In the rows, 128 means zero.
Here are made-up nodes, facts about them, and rows of numbers that follow some of those facts. Name the node behind each unnamed row.

How the nodes are related:
<632> λ [<869>]
<1452> λ [<1125>,<238>]
<1145> λ [<796>,<1108>]
<1607> λ [<272>,<125>,<14>]
<1415> λ [<1516>,<1048>]
<1312> λ [<475>,<971>,<313>,<1515>]
<631> λ [<1094>]
<523> λ [<79>,<796>,<14>]
<231> λ [<1491>,<797>,<1627>,<855>,<1189>]
<993> λ [<451>,<1491>,<780>,<1117>]
<1194> λ [<1519>,<855>,<883>]
<1341> λ [<4>,<636>]
<838> λ [<1094>,<1626>]
<277> λ [<1072>,<752>]
<701> λ [<1224>,<556>]
<480> λ [<704>]
<818> λ [<156>,<167>,<1131>]
<236> λ [<272>,<257>]
<624> λ [<676>,<257>]
<497> λ [<1115>]
<1474> λ [<1170>,<1612>,<970>]
<139> λ [<979>,<1617>]
<210> λ [<14>,<1189>]
<500> λ [<1627>,<167>]
<655> λ [<1572>,<181>]
<644> λ [<985>,<1224>,<1515>,<780>]
<1198> λ [<156>,<963>,<158>,<1234>,<110>]
<643> λ [<313>,<1348>,<963>,<1612>]
<957> λ [<1316>,<257>,<87>,<125>]
<1378> λ [<780>,<1131>,<1340>]
<1489> λ [<1094>,<313>,<1048>,<1258>]
<1033> λ [<1627>,<704>,<466>]
<1153> λ [<1516>,<165>,<79>,<101>,<1309>,<238>]
<82> λ [<125>]
<1166> λ [<1466>,<1256>,<107>,<338>,<1234>]
<1592> λ [<313>]
<1446> λ [<1516>,<1125>,<796>,<610>,<107>]
<194> λ [<451>,<409>]
<543> λ [<1340>]
<1372> λ [<1224>,<963>]
<696> λ [<79>,<1112>,<1447>]
<1119> λ [<193>]
<1303> λ [<156>,<1309>,<1208>,<410>]
<78> λ [<985>,<1046>]
<66> λ [<1159>,<642>,<1340>,<636>,<1421>]
<1124> λ [<1572>,<87>,<158>]
<1075> λ [<1466>,<1626>]
<336> λ [<409>]
<626> λ [<920>,<636>]
<1616> λ [<1466>,<162>,<869>]
<1333> λ [<101>,<193>]
<1596> λ [<764>,<257>,<406>,<970>]
<862> λ [<676>]
<441> λ [<451>,<406>,<1131>,<1087>]
<1507> λ [<728>,<110>,<556>]
<1569> λ [<1463>,<181>,<963>]
<648> λ [<979>,<1309>]
<1034> λ [<970>]
<773> λ [<209>,<272>,<752>,<1258>]
<599> λ [<610>,<524>,<1189>]
<345> λ [<1115>,<963>]
<361> λ [<97>,<1256>,<1494>,<1224>,<402>]
<731> λ [<985>,<1159>,<110>]
<981> λ [<1108>,<1359>,<556>]
<1107> λ [<1256>]
δ budar <- <632>,<1452>,<797>,<1145>,<451>,<1607>,<1312>,<1131>,<631>,<523>,<167>,<1094>,<963>,<636>,<993>,<1224>,<1194>,<728>,<277>,<818>,<869>,<236>,<624>,<855>,<1519>,<1447>,<158>,<1117>,<1494>,<764>,<1087>,<752>,<1208>,<1072>,<466>,<402>,<139>,<210>,<920>,<883>,<1198>,<957>,<1378>,<1617>,<1489>,<82>,<1592>,<1612>,<194>,<543>,<979>,<676>,<1303>,<78>,<1075>,<1258>,<97>,<971>,<1466>,<1333>,<1125>,<1491>,<862>,<441>,<1507>,<1569>,<257>,<648>,<1034>,<165>,<780>,<773>,<599>,<101>,<361>,<731>,<1115>,<1516>,<1627>,<1515>
δ greflila <- <272>,<1415>,<1170>,<1341>,<1340>,<838>,<556>,<4>,<409>,<1189>,<524>,<87>,<642>,<655>,<1359>,<796>,<643>,<156>,<1572>,<985>,<1446>,<125>,<1309>,<610>,<14>,<1119>,<66>,<1159>,<1234>,<336>,<1048>,<626>,<107>,<338>,<1348>
δ nodas <- <410>,<480>,<162>,<500>,<193>,<1108>,<704>,<1153>,<1166>,<1112>,<696>,<238>,<1616>,<1596>,<110>,<1046>
δ tretran <- <181>,<231>,<701>,<1316>,<1256>,<475>,<497>,<1421>,<1626>,<1474>,<313>,<644>,<79>,<1033>,<1372>,<406>,<209>,<1124>,<1463>,<970>,<345>,<981>,<1107>
χ a <- <632>,<1145>,<451>,<1131>,<523>,<1094>,<231>,<1170>,<636>,<1341>,<838>,<818>,<1519>,<1256>,<475>,<1494>,<409>,<764>,<497>,<1072>,<500>,<883>,<193>,<655>,<1108>,<957>,<1489>,<1166>,<125>,<979>,<1372>,<676>,<14>,<1119>,<1159>,<1075>,<1258>,<97>,<1048>,<626>,<1333>,<970>,<1596>,<257>,<780>,<731>,<1627>
χ b <- <1452>,<797>,<272>,<410>,<1415>,<181>,<631>,<167>,<1340>,<480>,<869>,<236>,<4>,<624>,<1208>,<466>,<402>,<1474>,<313>,<524>,<87>,<139>,<1198>,<643>,<704>,<79>,<1617>,<156>,<1572>,<82>,<985>,<1612>,<1309>,<696>,<1303>,<1466>,<1125>,<862>,<648>,<1034>,<599>,<1348>,<345>,<981>,<1115>
χ c <- <1607>,<1312>,<963>,<993>,<1224>,<1194>,<728>,<277>,<162>,<1421>,<210>,<642>,<920>,<1378>,<1033>,<1592>,<1446>,<194>,<209>,<610>,<78>,<66>,<1463>,<1234>,<238>,<1616>,<1491>,<1569>,<110>,<1516>
χ d <- <556>,<855>,<1447>,<158>,<1189>,<752>,<1626>,<1124>,<971>,<336>,<441>,<107>,<165>,<338>,<361>,<1515>
χ e <- <701>,<1316>,<1117>,<1087>,<1359>,<796>,<1153>,<1112>,<543>,<406>,<773>,<1046>,<1107>
χ f <- <644>,<1507>,<101>
η plamuzum <- <632>,<1312>,<636>,<1341>,<277>,<1316>,<158>,<497>,<402>,<642>,<1108>,<985>,<1112>,<406>,<1075>,<1463>,<1258>,<97>,<336>,<238>,<1627>
η brulel <- <1452>,<797>,<451>,<1131>,<1094>,<231>,<1170>,<993>,<1224>,<728>,<1340>,<838>,<556>,<1519>,<475>,<1117>,<409>,<1189>,<764>,<1208>,<139>,<210>,<920>,<1198>,<79>,<1489>,<156>,<1592>,<1446>,<194>,<543>,<979>,<1309>,<696>,<1119>,<78>,<66>,<1159>,<971>,<1048>,<626>,<1333>,<1491>,<862>,<441>,<107>,<257>,<338>,<780>,<101>,<1046>,<731>,<1516>
η lezi <- <1145>,<701>,<4>,<1072>,<1359>,<1153>,<1234>,<361>
η tute <- <272>,<410>,<1194>,<1256>,<87>,<1617>,<1372>,<1466>,<970>,<1034>,<599>,<110>,<1515>
η sotibrol <- <1607>,<1415>,<236>,<466>,<193>,<1378>,<125>,<610>,<345>,<1107>
η rogrul <- <181>,<624>,<855>,<1447>,<644>,<796>,<1166>,<1612>,<209>,<1303>,<1596>,<1507>,<648>
η kule <- <631>,<523>,<167>,<963>,<480>,<818>,<869>,<162>,<1494>,<1087>,<752>,<1421>,<1626>,<1474>,<313>,<524>,<500>,<883>,<655>,<643>,<704>,<957>,<1572>,<1033>,<82>,<676>,<14>,<1124>,<1616>,<1125>,<1569>,<165>,<773>,<1348>,<981>,<1115>

Some rows with their names:
[127 153 112 101 128 127 114 114 138 129 144 134 126 111 121 132 118 123
 128 117 147 121 119 229 116 129 110 129 124 135 111 120  93 122 129 128
 120 147] : <1494>
[120 143 119 138 106 113 124 117 120 131 122 125 124 108 114 124 123 137
 121 130 112 112 157  86 112 127 154 124 129 127 138 121 126 126 107 128
 182 116] : <648>
[158 107 154 160 137 115 134 166 114 116 126 128 128 156 171 134 136 142
 121 121 141 122 154 100 115 128 136 132 124 124 127 143 105 119 114 125
 122 120] : <1309>
[113 166 117 101  95 113 141 116 133 131 118 134 137 114 108 122 118 112
 120 115 120 108 118 106 140 127 115 107 123 138 148 119 134 126 109 119
 130 129] : <655>
[113 165 114 123  94 115 149 116 135 150 122 132 122 116 125 120 118 118
 126 125 129 103 112  95 170 127 130 109 123 123 199 126 141 126 115 146
 120 115] : <838>
[121 129 148 168 109 112 129 133 115 149 121 123 114 115 129 118 128 144
 119 127 113 131 138  93 126 130 152 131 122 124 174 117 158 137 109 148
 148 116] : <139>
[124 100 122 124 162 158 139 125 149 114 166 123 130 158 113 156 138 118
 172 152 111 167 126  98 118 144 113 137 153 123 104 115 132 122 205 124
 119 130] : <1421>
[121 131 115 168 106 115 117 132 148 116 129 126 177 133 109 119 120 125
 135 119 112 125 117  94 124 122 136 105 138 124 122 120 186 125 113 138
 121 175] : <1616>
[116 115 144 114 124 173 126 120 114 137 120 134 119 142 136 132 125 105
 125 123 162 107 114 203 128 129 117 126 121 135 137 162  98 124 108 117
 120 115] : <409>
[117 119 149 164  98 114 158 161 120 129 121 119 135 138 119 122 118 136
 122 150 111 128 114  91 129 132 147 109 137 121 175 125 178 126 113 126
 115 122] : <1446>
[161 114 155 164 145 131 121 190 125 126 117 126 125 166 136 166 137 158
 128 158 120 143 147  97 121 128 144 119 135 126 138 139 128 123 153 138
 114 115] : <1516>
[152 112 112 122 143 112 127 123 120 117 135 124 122 119 128 122 129 150
 130 141 114 111 162 111 118 141 127 130 120 130 108 120  95 123 153 122
 123 114] : <1612>
[115 108 116  96 105 168 183 117 130 149 125 124 118 129 124 121 116 108
 154 134 113 106 121 104 191 131 113 113 118 127 143 124 125 119 105 122
 115 117] : <626>
[115 179 134 137 106 119 108 115 135 171 119 131 117 112 111 116 120 117
 122 122 148 112 120 111 165 129 148 113 120 125 209 119 147 133 108 153
 141 119] : <1333>
[114 173 116 102  95 114 117 116 147 144 125 130 125 110 114 124 120 114
 127 115 117 134 112 106 145 124 103 116 118 116 167 117 166 140 110 139
 141 137] : <1075>
[142 111 112 125 127 127 117 158 136 118 147 129 152 122 122 148 127 153
 134 149 107 149 148  91 118 134 111 127 154 129 103 118 129 118 162 123
 118 131] : <963>
[153  98 131 146 145 142 128 179 125 125 117 122 128 177 138 175 133 153
 133 157 113 129 125  95 122 122 132 121 127 125 117 136 130 125 172 137
 119 118] : <728>
[118 149 118 131 133 112 152 120 143 123 122 132 125 111 111 121 119 134
 122 115 109 162 118  87 143 127 138 116 120 129 132 120 163 154 119 125
 117 118] : <1107>

Rows to name:
No name comes twice in this set of rows, the named rows included.
[116  90 118 104 121 163 179 114 110 109 123 123 165 126 163 130 141 125
 182 122 114 134 121 112 119 125 113 162 120 145 111 127 117 120 136 122
 122 120] : <4>
[155 126 126 160 173 114 126 138 148 116 172 124 124 144 112 150 125 141
 135 163 112 146 179  97 117 161 143 117 156 127 107 115 105 127 177 125
 116 127] : <209>
[117  94 125 134  98 143 195 139 122 133 123 126 138 156 126 116 121 126
 151 164 113 118 120  91 146 124 122 110 120 124 125 130 174 119 114 127
 117 121] : <66>
[158 119 116 173 146 109 116 160 143 110 144 127 199 168 132 132 124 131
 146 115 114 119 142  90 118 134 124 114 142 127 100 117 128 125 146 137
 119 192] : <162>
[116 116 182 123 100 149 119 134 123 133 118 132 124 117 112 117 121 116
 118 165 111 137 119  92 115 124 211 138 174 125 114 122 147 126 110 122
 139 115] : <1194>
[119 151 119 131 153 122 113 120 135 113 138 127 161 132 129 115 129 105
 135 112 147 102 117 191 119 124 107 124 126 127 114 127  96 126 126 128
 125 208] : <1108>
[134  98 167 153 153 166 112 176 122 131 114 123 122 184 127 160 144 143
 125 160 114 120 125  87 113 116 135 133 145 122 113 146 118 123 156 123
 116 116] : <1491>
[118 117 118  97  97 161 167 115 138 131 125 134 134 105 112 120 118 109
 159 123 111 113 118 107 157 124 111 121 117 131 114 118 146 123 117 117
 121 129] : <1341>
[116 111 171 154 130 135 109 118 112 125 127 123 117 140 107 121 131 113
 125 108 116 106 114  92 117 131 133 158 154 121 107 120 134 126 109 124
 203 125] : <480>
[130 161 151 152 163 110 112 118 132 127 116 121 139 144 116 115 115 118
 115 117 191  93 123 188 119 131 147 117 127 121 119 125 100 124 105 131
 128 175] : <193>
[125 124 155 194 131 111 116 127 122 135 122 124 120 171 134 122 123 120
 119 119 108 102 119  93 126 126 156 118 120 121 160 121 154 137 109 143
 147 121] : <696>
[143  98 147 144 150 124 115 148 136 109 131 127 165 180 121 126 117 120
 143 128 117 108 118  93 119 143 198 120 136 120 105 117 104 128 164 122
 119 169] : <110>
[145 114 154 156 171 115 114 129 116 106 123 127 129 159 144 116 120 119
 125 109 131 113 139  80 122 124 201 145 120 124 105 118 100 122 149 124
 121 160] : <410>

Now the same nodes, written a new way:
Some rows with their names:
[ 96 125 118  79  85 117 128 144 132 154 101 154 118 117 141 134  86 109
 107 100 138 141 130 142 130 130 107 128 128] : <500>
[116 124 141 105 131 114 134 125 126 126 134 108 123 121 141 114 111 101
 139 107 115 150 120 101 141 106 131 115 120] : <277>
[140 120 116 188 167 132 122 132 127 115 146 123 144 142 137 118 150 136
 144 150 128 133 135 149 114 151 136 135 132] : <1309>
[146 121 103 230 146 119 128 145 124 134 143 117 119 137 157 121 112 108
 134 107 120 139 122 121 117 114 119 117 141] : <1452>
[145 127 125 118 145 147 127 114 130 127 125 132 132 130  92 145 121 141
 141 135 113 107 137 149 132 147 121 140 133] : <1115>
[ 99 100 110 100 130 108 120 168 137 106 123 134 136 127 136 141 143 151
 127 136 114 123 137 175 133 169 131 132 137] : <14>
[144 142 110 198 172 144 118 151 134 118 139 137 129 130 164 111 175 113
 139 136 144 144 125 162 125 141 121 138 129] : <79>
[127 130 156  97 135 134 130  95 128 134 131 118 136 126 124 113 144 120
 142 141 142 148 130 104 137 141 145 131 111] : <920>
[109 124 119  70  81 122 134 148 126 149 110 148 115 119 141 139  94  99
  95 105 139 133 117 131 121 107 108 119 127] : <1596>
[133 129 132 173 152 137 127 114 127 133 136 129 144 145 115 127 144 144
 144 150 133 129 133 132 112 154 144 142 132] : <156>
[112 109 131 162 108 119 124 131 130 141 122 130 140 134 130 130 139 132
 103 142 142 122 131 127 116 160 140 126 130] : <764>
[161 131 119 191 118 131 136 107 119 154 132 119 119 134 122 135  93 113
 128 106 128 113 125  92 112  99 121 129 131] : <1198>
[125 115 129  98 134 109 132 126 127 121 130 112 118 110 153  99 108  95
 137 100 118 163 118 108 131 103 127 107 121] : <1607>
[128 127 129 162 122 115 133 108 122 144 127 122 127 118 122 131  80 147
 127 123 130 137 123 127 102 143 133 123 137] : <336>
[144 129 124 192 138 121 127 115 125 145 132 122 125 127 132 115  93 123
 130 114 135 139 119 114 110 136 128 118 131] : <862>
[124 122 106 174 103 121 127 156 122 135 136 118 121 152 140 142 136 125
 113 118 120  99 127  98 120 110 126 126 137] : <838>
[138 144 147 144 149 140 133  99 125 140 129 126 144 135  90 136 143 169
 140 161 135 112 137 141 116 147 141 142 128] : <985>
[113 126 151  95 123 111 138 125 128 125 130 112 125  96 142 109  80 102
 135 107 132 163 111 112 132 110 133 110 121] : <1194>

Name these rows:
No name comes twice in this set of rows, the named rows included.
[111 125 126  75 158 147 123 131 132 106 138 135 139 136 168 110 166  90
 154 132 132 169 129 147 149 115 121 131 106] : <238>
[144 118 116 151 129 111 131 125 119 137 129 120 120 116 133 114 100 127
 132 109 124 138 118 126 109 118 121 113 134] : <236>
[127 122 121 150 136 108 133 133 124 124 143  98 124 127 173 113 117  96
 147 100 108 152 119  83 139  97 128 114 123] : <1446>
[118 127 122  83 145 135 123 125 136 136 115 157 132 118 128 127  99 122
 140 132 132 159 134 182 127 155 112 135 122] : <704>
[109 133 108 127  99 116 126 125 127 117 133 132 117 144 197 112 113  86
 119  88 119 162 123 100 166  77 110 113 119] : <1153>
[128 128 151  25 147 148 128 103 134 102 126 122 144 127  90 137 160 128
 157 150 108 124 142 137 162 134 139 144 110] : <963>
[110 138 142 106 117 141 124 164 137 125 118 150 126 124 121 132 171 145
 108 151 155 115 123 158 123 140 133 139 131] : <970>
[129 119 123 121 109 138 128 139 124 126 130 127 134 144 109 145 166 135
 117 151 126  91 134 122 130 133 137 132 130] : <97>
[123 148 127 101 123 154 126 180 131 114 129 147 125 136 126 141 199 129
 113 150 144  99 125 151 134 110 125 141 128] : <1256>
[116 139 136 128 125 124 128  97 132 100 137 116 144 147 131 128 151 157
 127 142 121 132 139  99 155 124 143 128 119] : <1359>
[134 154 165  10 137 141 128 105 140 127 111 138 124  99 107 127 144 117
 142 122 135 145 135 130 153 127 127 140 110] : <1421>
[138 169 143 133 101 134 129 105 127 123 123 134 114 136 147 128 149 121
 119 109 135 132 129  79 165  83 123 127 114] : <701>
[ 99 117 134  74 136 114 126 137 136  66 142 127 136 133 145 117 154 166
 133 147 111 139 128 150 154 133 137 119 122] : <796>
[117 132 160 115 100 117 134  77 129 124 126 121 129 131 129 115 109 143
 118 127 143 140 123  83 147 116 143 117 115] : <543>

